Here is a tiny trained network, its code and every weight. The questions are about switching its units off for an input and a target symbol, where a switched-off unit gives its printed mean instead of its output.

import numpy as np


def w(rows, s, z=0):
    codes = np.array(rows[::2]) - 128.0
    scale = np.full(codes.shape[1], s)
    scale[-1] = z or s
    return codes * scale


def f(y):
    return np.maximum(y, 0)


def softmax(a):
    e = np.exp(a - a.max(-1, keepdims=True))
    return e / e.sum(-1, keepdims=True)


def log_softmax(a):
    a = a - a.max(-1, keepdims=True)
    return a - np.log(np.exp(a).sum(-1, keepdims=True))


def net(x, mask):
    ids = ['ΔΞΩαβζηθλστφψ'.index(c) for c in x.split()]
    T = len(ids)
    res = E[ids] + P[:T]
    q, k, v = (res @ M[0].T for M in (Q, K, V))
    z = softmax(np.where(np.tri(T) > 0, q @ k.T / 2**0.5, -1e9)) @ v
    res = res + np.where(mask[0], z, O[0][:, -1]) @ O[0][:, :-1]
    y = f(res @ A[0][:, :-1].T + A[0][:, -1])
    res = res + np.where(mask[1:13], y, B[0][:, -1]) @ B[0][:, :-1]
    return log_softmax(res[-1] @ U[:, :-1].T + U[:, -1])


Q, K, V, O, A, B = {}, {}, {}, {}, {}, {}
E = w([
[105,178,125,79,121],'Δ',
[111,164,107,90,129],'Ξ',
[140,143,88,116,138],'Ω',
[206,131,128,135,162],'α',
[122,57,225,169,145],'β',
[195,145,141,123,157],'ζ',
[141,178,159,83,137],'η',
[71,63,200,148,108],'θ',
[161,127,87,128,149],'λ',
[155,188,186,81,144],'σ',
[71,82,252,148,120],'τ',
[180,136,117,124,153],'φ',
[141,150,126,100,145],'ψ',
],0.015)
P = w([
[92,123,121,143,136],'0',
[126,108,112,106,105],'1',
[96,91,101,75,135],'2',
[67,112,115,111,168],'3',
[104,159,137,203,139],'4',
[155,139,134,170,66],'5',
[140,83,98,40,79],'6',
[74,103,97,70,198],'7',
[72,167,132,203,229],'8',
[143,185,139,249,92],'9',
[175,117,110,110,24],'10',
[153,98,163,30,175],'11',
[113,155,180,122,215],'12',
[91,227,201,214,143],'13',
],0.011)
Q[0] = w([
[50,181,142,253,228],'head 1',
[110,53,120,57,220],'head 1',
],0.038)
K[0] = w([
[176,154,136,165,1],'head 1',
[100,191,131,217,155],'head 1',
],0.045)
V[0] = w([
[72,223,254,79,107],'head 1',
[26,223,23,103,93],'head 1',
],0.019)
O[0] = w([
[124,201,146,230,10,254],'head 1',
[56,177,134,200,227,99],'head 1',
],0.013,0.0044)
A[0] = w([
[155,218,74,106,182,182],'neuron 1',
[85,93,166,181,115,165],'neuron 2',
[193,210,60,71,175,152],'neuron 3',
[179,249,28,61,218,68],'neuron 4',
[121,92,151,132,78,31],'neuron 5',
[183,200,71,56,169,90],'neuron 6',
[168,247,68,126,141,48],'neuron 7',
[63,121,166,98,112,148],'neuron 8',
[132,200,85,133,207,99],'neuron 9',
[141,147,113,127,98,181],'neuron 10',
[151,210,73,128,169,246],'neuron 11',
[72,25,158,157,91,54],'neuron 12',
],0.013,0.011)
B[0] = w([
[156,108,80,60,179,219],'neuron 1',
[150,73,111,82,151,221],'neuron 2',
[62,169,67,119,108,188],'neuron 3',
[121,98,243,98,95,209],'neuron 4',
[107,61,101,64,192,187],'neuron 5',
[89,98,83,205,146,180],'neuron 6',
[91,41,115,162,116,190],'neuron 7',
[165,123,105,151,119,160],'neuron 8',
[158,117,112,155,4,239],'neuron 9',
[130,194,156,156,112,210],'neuron 10',
[128,204,175,140,212,248],'neuron 11',
[148,173,124,235,150,155],'neuron 12',
],0.026,0.016)
U = w([
[160,52,57,197,205,156],'Δ',
[188,43,164,130,200,211],'Ξ',
[134,159,167,129,145,134],'Ω',
[86,57,67,179,155,1],'α',
[163,116,58,86,142,164],'β',
[124,185,54,179,149,201],'ζ',
[113,152,142,192,223,88],'η',
[173,198,118,186,105,169],'θ',
[83,36,156,143,161,22],'λ',
[94,95,157,243,123,33],'σ',
[135,63,121,191,59,43],'τ',
[105,101,92,113,253,101],'φ',
[167,197,103,109,235,149],'ψ',
],0.0059,0.0044)

Each question gives the input, a string of symbols that net reads in full, and the target symbol t.
The units are the heads (2 rows each of Q, K, V and O) and the neurons (one row each of A and B). Each row of codes is followed by its name. A weight is (code - 128) times the scale printed after its matrix; where a second scale follows, it is the last column's (O, A, B and U).
mask holds one flag per unit, heads first, then neurons. A switched-off unit (its flag False) gives its mean, the last column of its rows in O or B, instead of its output. The means were averaged over made-up inputs and are rounded, as every weight is.
A unit's drop is (log p(t) with every unit on - log p(t) with that unit switched off) / (log p(t) with every unit on - log p(t) with every unit switched off).
The circuit of an input: a set's keep is (log p(t) with only the set's units on - log p(t) with every unit switched off) / (log p(t) with every unit on - log p(t) with every unit switched off). Starting from the 12 units with the biggest drops (on a tie, the unit counted first), units are removed one at a time, each time the one whose removal leaves the highest keep (on an exact tie, the one counted first), for as long as the keep stays at least 0.8.
circuit, biggest first: the units of the circuit, biggest drop first
most important unit: the unit with the biggest drop
top k neurons: the k neurons with the biggest drops, biggest first
input ζ η Ξ σ Ξ φ Ξ θ τ σ θ Ξ Ξ Δ, target θ: most important unit : head 1
input α ζ η θ σ σ ψ λ, target σ: circuit, biggest first : head 1; neuron 1
input σ Ξ Ξ β λ λ φ, target β: circuit, biggest first : head 1; neuron 4
input β σ Ξ Δ α σ β σ Ω Ξ Ξ, target σ: top 3 neurons : neuron 7; neuron 1; neuron 10
input Δ Ξ σ σ τ, target Δ: top 3 neurons : neuron 2; neuron 4; neuron 10
input Ξ ψ β θ Ω Ω β λ Ξ λ, target β: circuit, biggest first : head 1; neuron 4
input Ω Ξ Ξ φ, target Ω: top 4 neurons : neuron 4; neuron 9; neuron 11; neuron 7
input α β ψ λ Ξ Ξ Ξ θ β ψ Ω, target θ: top 3 neurons : neuron 1; neuron 10; neuron 2
input Δ α η τ η ζ Ω β Ω ζ η α λ, target ζ: circuit, biggest first : head 1; neuron 4; neuron 2; neuron 3
input τ θ η Δ, target τ: top 2 neurons : neuron 11; neuron 1
input ζ ζ λ β Ξ λ, target λ: circuit, biggest first : neuron 4; head 1; neuron 3
input ζ β λ Ξ θ, target Δ: top 3 neurons : neuron 5; neuron 12; neuron 4
input Ξ α ζ Δ τ Ξ β Δ β Ω Δ Ξ ψ, target Ω: top 3 neurons : neuron 4; neuron 9; neuron 11
input α τ ψ α Ω Ξ λ τ α Ξ, target λ: most important unit : neuron 4
input η Ξ Ξ Ω α λ α Ξ Ξ Ξ θ β λ Ξ, target θ: top 4 neurons : neuron 1; neuron 2; neuron 10; neuron 4
input η Ξ ψ θ λ σ, target ψ: circuit, biggest first : neuron 11; head 1; neuron 6
input Ξ φ β ζ β α λ ψ Ξ σ, target λ: top 3 neurons : neuron 4; neuron 6; neuron 3
input Ω λ β β η, target λ: top 2 neurons : neuron 4; neuron 6
input φ σ λ η η θ α Δ σ, target θ: top 3 neurons : neuron 1; neuron 2; neuron 10
input Ξ β Ξ Ξ Ω, target β: most important unit : head 1
input σ Ω φ σ Ξ Ξ β, target Δ: top 2 neurons : neuron 2; neuron 4
input ψ β θ Ξ σ λ Ξ τ ψ σ, target Ξ: top 3 neurons : neuron 1; neuron 11; neuron 9
input ζ θ Ξ λ, target ζ: circuit, biggest first : neuron 4; neuron 2
input Ξ η σ τ ζ Δ Ξ ψ λ λ η, target ψ: circuit, biggest first : head 1; neuron 11; neuron 6
input σ σ Ξ η ψ φ β φ α σ η η α, target σ: circuit, biggest first : head 1; neuron 7
input β Ξ λ α Ξ τ ψ Δ ζ ψ α Ω β Ω, target α: top 2 neurons : neuron 6; neuron 11
input η λ Δ σ Ξ λ Ω, target σ: most important unit : head 1
